Here is a tiny trained network, its code and every weight. The questions are about switching its units off for an input and a class, where a switched-off unit gives its printed mean instead of its output.

import numpy as np


def w(rows, s, z=0):
    codes = np.array(rows[::2]) - 128.0
    scale = np.full(codes.shape[1], s)
    scale[-1] = z or s
    return codes * scale


def norm(h):
    return h / np.sqrt((h * h).mean(-1, keepdims=True) + 1e-5)


def f(y):
    return y / 2 * (1 + np.tanh(0.7978845608 * (y + 0.044715 * y**3)))


def log_softmax(a):
    a = a - a.max(-1, keepdims=True)
    return a - np.log(np.exp(a).sum(-1, keepdims=True))


def net(x, mask):
    res = np.array(x, float).reshape(1, 4) / 4 @ E
    u = 0
    for l in range(4):
        y = f(norm(res) @ A[l][:, :-1].T + A[l][:, -1])
        res = res + np.where(mask[u : u + 11], y, B[l][:, -1]) @ B[l][:, :-1]
        u += 11
    return log_softmax(norm(res)[-1] @ U[:, :-1].T + U[:, -1])


A, B = {}, {}
E = w([
[209,157,125,148,195,180,162,136,104,128],'x0',
[150,143,209,198,95,176,113,158,103,7],'x1',
[137,90,125,165,177,136,104,148,255,115],'x2',
[151,104,124,154,91,109,233,64,142,129],'x3',
],0.0095)
A[0] = w([
[72,214,83,70,183,135,87,178,135,120,134],'L0N1',
[69,151,149,121,45,104,108,54,36,131,156],'L0N2',
[199,216,100,153,192,176,157,140,91,141,29],'L0N3',
[110,88,167,164,83,57,136,163,159,160,192],'L0N4',
[218,202,115,166,185,245,154,86,128,145,13],'L0N5',
[175,69,130,110,104,90,233,91,144,86,14],'L0N6',
[125,188,148,56,85,170,191,101,67,126,44],'L0N7',
[254,155,90,169,192,132,133,131,53,162,5],'L0N8',
[153,70,77,150,129,146,160,132,129,149,58],'L0N9',
[189,160,152,126,66,109,138,195,102,27,46],'L0N10',
[165,152,172,232,42,233,126,100,62,144,43],'L0N11',
],0.0066,0.0032)
B[0] = w([
[132,170,133,238,112,137,94,201,116,164,213],'L0N1',
[142,123,154,97,108,87,20,115,191,103,253],'L0N2',
[30,64,134,97,108,96,181,165,108,54,182],'L0N3',
[49,64,118,132,88,188,80,87,141,95,196],'L0N4',
[159,15,119,107,66,105,153,231,127,62,196],'L0N5',
[97,254,35,184,124,128,173,225,187,96,187],'L0N6',
[138,164,84,50,136,44,136,102,195,59,189],'L0N7',
[183,57,89,40,129,84,140,166,72,106,183],'L0N8',
[202,144,102,228,68,154,114,101,137,192,135],'L0N9',
[86,144,151,167,158,155,197,85,51,252,200],'L0N10',
[144,92,190,125,154,122,128,59,128,181,209],'L0N11',
],0.0075,0.0047)
A[1] = w([
[142,74,99,97,209,200,159,143,171,113,72],'L1N1',
[114,117,122,141,84,41,196,71,134,87,181],'L1N2',
[162,150,114,145,191,167,128,158,96,128,67],'L1N3',
[187,112,45,65,141,134,178,171,126,240,16],'L1N4',
[128,100,154,197,118,159,124,105,76,6,5],'L1N5',
[168,227,161,97,147,111,108,120,94,135,73],'L1N6',
[112,81,3,109,140,68,87,113,125,186,93],'L1N7',
[151,193,120,86,64,117,164,79,55,129,24],'L1N8',
[169,68,165,195,150,179,139,100,236,135,75],'L1N9',
[158,114,99,70,228,160,156,176,129,92,67],'L1N10',
[126,106,103,160,118,170,105,150,218,131,2],'L1N11',
],0.0079,0.0022)
B[1] = w([
[232,84,114,111,95,39,147,131,95,78,172],'L1N1',
[110,142,60,158,199,186,87,182,124,127,229],'L1N2',
[95,143,106,155,86,109,191,197,52,126,142],'L1N3',
[163,96,255,194,91,132,164,102,90,143,211],'L1N4',
[153,138,189,127,135,117,175,105,124,224,194],'L1N5',
[138,127,127,73,177,159,79,130,149,75,156],'L1N6',
[152,137,206,91,161,221,161,53,80,185,255],'L1N7',
[226,174,166,153,138,106,16,191,224,92,175],'L1N8',
[195,163,164,70,145,84,44,51,142,113,227],'L1N9',
[171,100,141,138,69,117,146,172,91,89,173],'L1N10',
[105,133,57,11,155,102,60,104,147,54,199],'L1N11',
],0.0079,0.0056)
A[2] = w([
[132,212,125,96,150,174,146,169,46,132,105],'L2N1',
[17,43,119,124,57,78,114,119,133,117,3],'L2N2',
[200,152,172,179,96,171,135,150,180,171,203],'L2N3',
[123,225,73,205,84,87,230,87,194,84,86],'L2N4',
[89,91,102,213,122,125,164,147,196,181,86],'L2N5',
[118,126,239,167,125,195,140,101,136,151,87],'L2N6',
[68,203,97,170,171,155,95,163,104,107,82],'L2N7',
[158,131,62,143,91,122,199,57,158,161,150],'L2N8',
[171,167,116,82,99,16,81,97,116,139,112],'L2N9',
[81,87,148,105,155,140,115,123,190,133,36],'L2N10',
[2,95,96,111,80,120,94,82,84,97,64],'L2N11',
],0.0087,0.0047)
B[2] = w([
[134,107,115,112,101,85,91,144,187,115,185],'L2N1',
[168,68,120,142,86,143,168,85,76,108,164],'L2N2',
[25,184,118,148,91,115,114,84,119,122,253],'L2N3',
[45,219,2,118,174,216,138,178,144,42,186],'L2N4',
[103,171,108,34,155,77,59,122,54,73,128],'L2N5',
[125,160,136,116,121,154,151,83,120,184,236],'L2N6',
[183,72,74,166,203,89,168,185,85,195,170],'L2N7',
[100,209,106,148,141,170,124,212,101,121,184],'L2N8',
[134,140,103,67,150,131,103,88,183,64,241],'L2N9',
[124,155,37,129,116,134,114,71,150,93,154],'L2N10',
[151,49,101,174,59,108,221,159,125,104,200],'L2N11',
],0.0093,0.0046)
A[3] = w([
[160,204,115,119,68,46,41,165,31,145,95],'L3N1',
[54,134,235,255,155,147,102,86,125,112,141],'L3N2',
[9,83,145,124,39,144,110,39,156,135,116],'L3N3',
[68,147,49,170,72,225,110,79,156,122,6],'L3N4',
[138,175,149,71,99,146,147,67,50,181,69],'L3N5',
[101,226,149,60,38,77,119,128,70,108,4],'L3N6',
[74,109,31,168,132,149,57,173,60,159,177],'L3N7',
[43,40,86,153,38,108,130,66,95,86,21],'L3N8',
[149,54,105,208,50,111,144,113,120,87,8],'L3N9',
[166,179,178,116,120,64,66,62,193,45,124],'L3N10',
[72,102,116,175,103,99,44,234,106,204,45],'L3N11',
],0.0081,0.0035)
B[3] = w([
[103,126,54,161,110,135,130,131,173,75,184],'L3N1',
[128,141,104,86,133,167,139,109,105,245,193],'L3N2',
[205,108,189,175,102,83,199,165,59,144,222],'L3N3',
[111,123,164,169,119,121,133,197,98,107,185],'L3N4',
[109,119,159,174,127,141,108,96,149,171,192],'L3N5',
[132,74,106,123,158,123,132,64,157,103,152],'L3N6',
[131,183,118,176,141,201,157,148,117,64,193],'L3N7',
[211,83,176,117,105,78,177,201,89,102,178],'L3N8',
[155,94,147,123,90,97,150,178,83,89,166],'L3N9',
[116,79,91,69,154,107,57,96,167,144,254],'L3N10',
[68,217,91,157,156,151,240,170,180,71,170],'L3N11',
],0.011,0.0069)
U = w([
[188,52,155,151,51,63,179,198,57,80,135],'0',
[132,97,64,70,166,72,23,70,191,82,149],'1',
[91,158,176,179,126,172,124,59,75,249,37],'2',
[47,208,48,191,159,178,154,198,143,76,254],'3',
],0.015,0.003)

Each question gives the input, the list of numbers given to net, and the class t.
The units are the neurons (one row each of A and B). Each row of codes is followed by its name. A weight is (code - 128) times the scale printed after its matrix; where a second scale follows, it is the last column's (A, B and U).
mask holds one flag per neuron, layer by layer. A switched-off neuron (its flag False) gives its mean, the last column of its row in B, instead of its output. The means were averaged over made-up inputs and are rounded, as every weight is.
A unit's drop is (log p(t) with every unit on - log p(t) with that unit switched off) / (log p(t) with every unit on - log p(t) with every unit switched off).
The circuit of an input: a set's keep is (log p(t) with only the set's units on - log p(t) with every unit switched off) / (log p(t) with every unit on - log p(t) with every unit switched off). Starting from the 12 units with the biggest drops (on a tie, the unit counted first), units are removed one at a time, each time the one whose removal leaves the highest keep (on an exact tie, the one counted first), for as long as the keep stays at least 0.8.
units of the circuit, in order: the units of the circuit, biggest drop first
unit that matters most: the unit with the biggest drop
k most important neurons: the k neurons with the biggest drops, biggest first
k most important neurons of layer l: the k neurons of layer l with the biggest drops, biggest first
drop of u: that unit's drop, to one decimal
input [-5,-8,-5,1], class 2: units of the circuit, in order : (L1N7)
input [-6,-7,-2,2], class 2: 2 most important neurons of layer 0 : (L0N3; L0N5)
input [2,3,-7,-8], class 3: 4 most important neurons : (L0N1; L1N9; L2N7; L3N11)
input [4,-6,5,-4], class 2: 3 most important neurons : (L1N7; L1N4; L0N2)
input [1,-8,1,8], class 2: 3 most important neurons : (L1N7; L1N4; L0N7)
input [7,-7,-5,2], class 0: 2 most important neurons : (L0N8; L0N3)
input [5,6,5,0], class 2: 2 most important neurons : (L1N5; L0N10)
input [-2,1,-6,7], class 3: 3 most important neurons of layer 1 : (L1N9; L1N2; L1N11)
input [8,-2,1,-8], class 0: 2 most important neurons : (L0N8; L1N10)
input [6,7,7,2], class 1: 4 most important neurons of layer 1 : (L1N9; L1N1; L1N7; L1N4)
input [-3,-4,-4,3], class 1: 4 most important neurons of layer 0 : (L0N2; L0N7; L0N10; L0N3)
input [-7,8,3,8], class 2: 4 most important neurons : (L1N5; L0N7; L1N9; L0N11)
input [-5,1,-7,-6], class 1: 3 most important neurons : (L0N2; L2N9; L1N2)
input [-6,6,-8,-1], class 1: unit that matters most : L1N8
input [7,-4,7,6], class 0: 2 most important neurons : (L0N5; L0N2)
input [6,-3,-8,-7], class 1: 3 most important neurons : (L0N7; L1N2; L0N8)
input [-2,7,-8,4], class 1: 2 most important neurons : (L0N7; L1N8)
input [7,-6,-8,-5], class 1: 2 most important neurons : (L0N7; L3N3)
input [-8,-3,4,-7], class 0: 2 most important neurons : (L1N2; L2N11)
input [-8,-7,-1,7], class 0: unit that matters most : L0N4
input [0,3,-8,-8], class 1: 2 most important neurons of layer 0 : (L0N2; L0N7)
input [8,-5,-7,-7], class 0: 2 most important neurons of layer 1 : (L1N4; L1N2)
input [2,4,-6,8], class 3: 4 most important neurons : (L0N6; L2N4; L1N9; L1N2)
input [-6,7,-7,-1], class 1: 2 most important neurons of layer 1 : (L1N8; L1N7)
input [-1,-4,3,-1], class 2: 2 most important neurons : (L1N7; L0N2)
input [-8,5,1,-7], class 0: drop of L2N11 : 0.1
input [-5,-4,1,-7], class 3: drop of L0N1 : 1.0
input [8,7,4,-4], class 0: unit that matters most : L0N5
input [6,8,-3,2], class 2: drop of L0N11 : 0.2
input [0,-2,0,5], class 3: drop of L0N6 : 0.3
